Below are the code and all the weights of a small trained network. Each question names an input and a class and asks about switching units off, where a switched-off unit gives its printed mean instead of its output.

import numpy as np


def w(rows, s, z=0):
    codes = np.array(rows[::2]) - 128.0
    scale = np.full(codes.shape[1], s)
    scale[-1] = z or s
    return codes * scale


def norm(h):
    return h / np.sqrt((h * h).mean(-1, keepdims=True) + 1e-5)


def f(y):
    return np.maximum(y, 0)


def log_softmax(a):
    a = a - a.max(-1, keepdims=True)
    return a - np.log(np.exp(a).sum(-1, keepdims=True))


def net(x, mask):
    res = np.array(x, float).reshape(1, 5) / 4 @ E
    u = 0
    for l in range(2):
        y = f(norm(res) @ A[l][:, :-1].T + A[l][:, -1])
        res = res + np.where(mask[u : u + 15], y, B[l][:, -1]) @ B[l][:, :-1]
        u += 15
    return log_softmax(norm(res)[-1] @ U[:, :-1].T + U[:, -1])


A, B = {}, {}
E = w([
[35,117,249,52,4,253],'x0',
[40,107,5,233,63,191],'x1',
[32,172,104,79,142,102],'x2',
[128,129,130,131,132,128],'x3',
[141,229,180,216,186,208],'x4',
],0.0013)
A[0] = w([
[134,84,77,140,211,70,129],'0.n1',
[187,82,106,169,115,198,117],'0.n2',
[87,163,55,88,167,146,116],'0.n3',
[122,202,180,252,170,183,71],'0.n4',
[55,143,86,198,68,237,73],'0.n5',
[70,186,91,39,148,137,194],'0.n6',
[40,236,130,117,208,139,146],'0.n7',
[177,87,188,182,106,101,55],'0.n8',
[136,172,137,149,162,156,1],'0.n9',
[29,163,73,96,118,89,140],'0.n10',
[105,211,175,192,116,191,34],'0.n11',
[197,78,110,170,99,195,81],'0.n12',
[94,80,116,101,108,214,7],'0.n13',
[172,104,86,129,182,48,154],'0.n14',
[132,150,153,225,173,139,110],'0.n15',
],0.0039,0.0013)
B[0] = w([
[95,157,157,142,88,149,232],'0.n1',
[133,61,169,151,205,162,185],'0.n2',
[158,71,172,163,175,156,171],'0.n3',
[148,90,70,121,53,102,243],'0.n4',
[47,139,103,100,252,109,251],'0.n5',
[204,99,166,223,151,156,203],'0.n6',
[241,48,140,168,124,144,216],'0.n7',
[133,92,148,189,211,179,166],'0.n8',
[108,72,147,48,45,121,152],'0.n9',
[180,41,158,184,176,145,203],'0.n10',
[180,99,94,116,11,99,209],'0.n11',
[165,76,169,202,201,152,181],'0.n12',
[73,202,166,135,29,85,176],'0.n13',
[48,143,164,160,88,157,249],'0.n14',
[123,80,73,98,102,100,205],'0.n15',
],0.0035,0.0026)
A[1] = w([
[161,140,26,208,131,55,214],'1.n1',
[87,153,74,129,193,163,3],'1.n2',
[83,123,167,122,122,227,118],'1.n3',
[147,182,52,203,166,92,96],'1.n4',
[110,184,146,98,109,210,69],'1.n5',
[157,184,191,50,127,154,249],'1.n6',
[182,201,161,152,97,61,211],'1.n7',
[96,202,129,97,9,203,54],'1.n8',
[211,182,181,78,154,124,162],'1.n9',
[70,134,132,48,90,192,122],'1.n10',
[109,130,90,41,123,69,83],'1.n11',
[94,115,26,200,119,219,120],'1.n12',
[74,59,112,111,99,100,99],'1.n13',
[1,112,95,197,148,136,223],'1.n14',
[144,10,139,98,85,78,112],'1.n15',
],0.0039,0.0011)
B[1] = w([
[58,193,224,83,36,119,220],'1.n1',
[106,55,122,21,193,82,140],'1.n2',
[115,177,211,149,191,43,181],'1.n3',
[69,210,238,50,85,101,173],'1.n4',
[126,173,144,139,118,45,141],'1.n5',
[35,154,34,104,176,49,179],'1.n6',
[113,80,70,15,68,126,173],'1.n7',
[121,168,160,113,35,49,155],'1.n8',
[45,28,36,102,252,142,180],'1.n9',
[124,198,148,141,85,57,157],'1.n10',
[201,100,119,149,60,182,132],'1.n11',
[151,87,132,54,188,117,225],'1.n12',
[222,114,74,126,68,159,180],'1.n13',
[192,163,105,66,140,103,251],'1.n14',
[235,131,104,183,59,218,226],'1.n15',
],0.0032,0.0036)
U = w([
[60,152,204,49,65,17,250],'0',
[200,25,107,99,33,134,197],'1',
[67,25,74,34,226,69,227],'2',
[176,52,172,104,143,112,192],'3',
[192,15,191,195,214,169,146],'4',
[86,210,47,215,193,180,5],'5',
[74,253,63,243,224,216,5],'6',
[20,175,6,197,177,200,5],'7',
],0.0044,0.0028)

Each question gives the input, the list of numbers given to net, and the class t.
The units are the neurons (one row each of A and B). Each row of codes is followed by its name. A weight is (code - 128) times the scale printed after its matrix; where a second scale follows, it is the last column's (A, B and U).
mask holds one flag per neuron, layer by layer. A switched-off neuron (its flag False) gives its mean, the last column of its row in B, instead of its output. The means were averaged over made-up inputs and are rounded, as every weight is.
A unit's drop is (log p(t) with every unit on - log p(t) with that unit switched off) / (log p(t) with every unit on - log p(t) with every unit switched off).
The circuit of an input: a set's keep is (log p(t) with only the set's units on - log p(t) with every unit switched off) / (log p(t) with every unit on - log p(t) with every unit switched off). Starting from the 12 units with the biggest drops (on a tie, the unit counted first), units are removed one at a time, each time the one whose removal leaves the highest keep (on an exact tie, the one counted first), for as long as the keep stays at least 0.8.
units of the circuit, in order: the units of the circuit, biggest drop first
k most important neurons: the k neurons with the biggest drops, biggest first
k most important neurons of layer l: the k neurons of layer l with the biggest drops, biggest first
drop when u is switched off: that unit's drop, to one decimal
input [6,7,-6,-7,-3], class 2: 2 most important neurons : (0.n5 0.n12)
input [7,5,-1,-6,2], class 0: most important neuron : (0.n13)
input [1,-7,-7,6,4], class 2: 3 most important neurons of layer 0 : (0.n7 0.n10 0.n6)
input [-8,4,-5,-5,2], class 0: units of the circuit, in order : (1.n1 1.n4)
input [6,8,-8,-6,4], class 2: units of the circuit, in order : (0.n5 1.n12 1.n15)
input [2,-6,-1,6,5], class 2: units of the circuit, in order : (1.n9 1.n6)
input [-5,7,2,-6,5], class 2: units of the circuit, in order : (1.n12 1.n15)
input [-2,8,-5,3,8], class 1: units of the circuit, in order : (0.n4 0.n11)
input [-8,2,7,7,7], class 0: units of the circuit, in order : (1.n1 1.n4)
input [-4,6,2,7,6], class 3: 2 most important neurons : (0.n7 1.n12)
input [4,-4,8,5,8], class 1: 3 most important neurons : (0.n7 0.n11 0.n4)
input [6,2,8,6,7], class 4: 2 most important neurons : (0.n7 0.n6)
input [-6,3,4,6,4], class 0: 2 most important neurons : (1.n1 1.n4)
input [-6,6,6,-5,-5], class 0: units of the circuit, in order : (1.n1)
input [2,-8,-6,8,4], class 2: 2 most important neurons : (1.n9 1.n6)
input [0,4,7,-6,-3], class 4: 2 most important neurons : (0.n10 0.n6)
input [-5,-7,0,3,3], class 2: 2 most important neurons : (1.n9 1.n7)
input [7,-4,-5,-5,6], class 0: 2 most important neurons of layer 1 : (1.n6 1.n3)
input [-4,-5,7,2,-6], class 4: drop when 1.n14 is switched off : 0.1
input [7,3,-5,1,-2], class 0: most important neuron : (0.n13)
input [-8,3,3,-6,-8], class 0: drop when 0.n7 is switched off : 0.2
input [-7,-1,7,-4,-5], class 0: drop when 1.n4 is switched off : 0.2
input [-1,7,-3,7,-2], class 2: drop when 0.n5 is switched off : 0.3
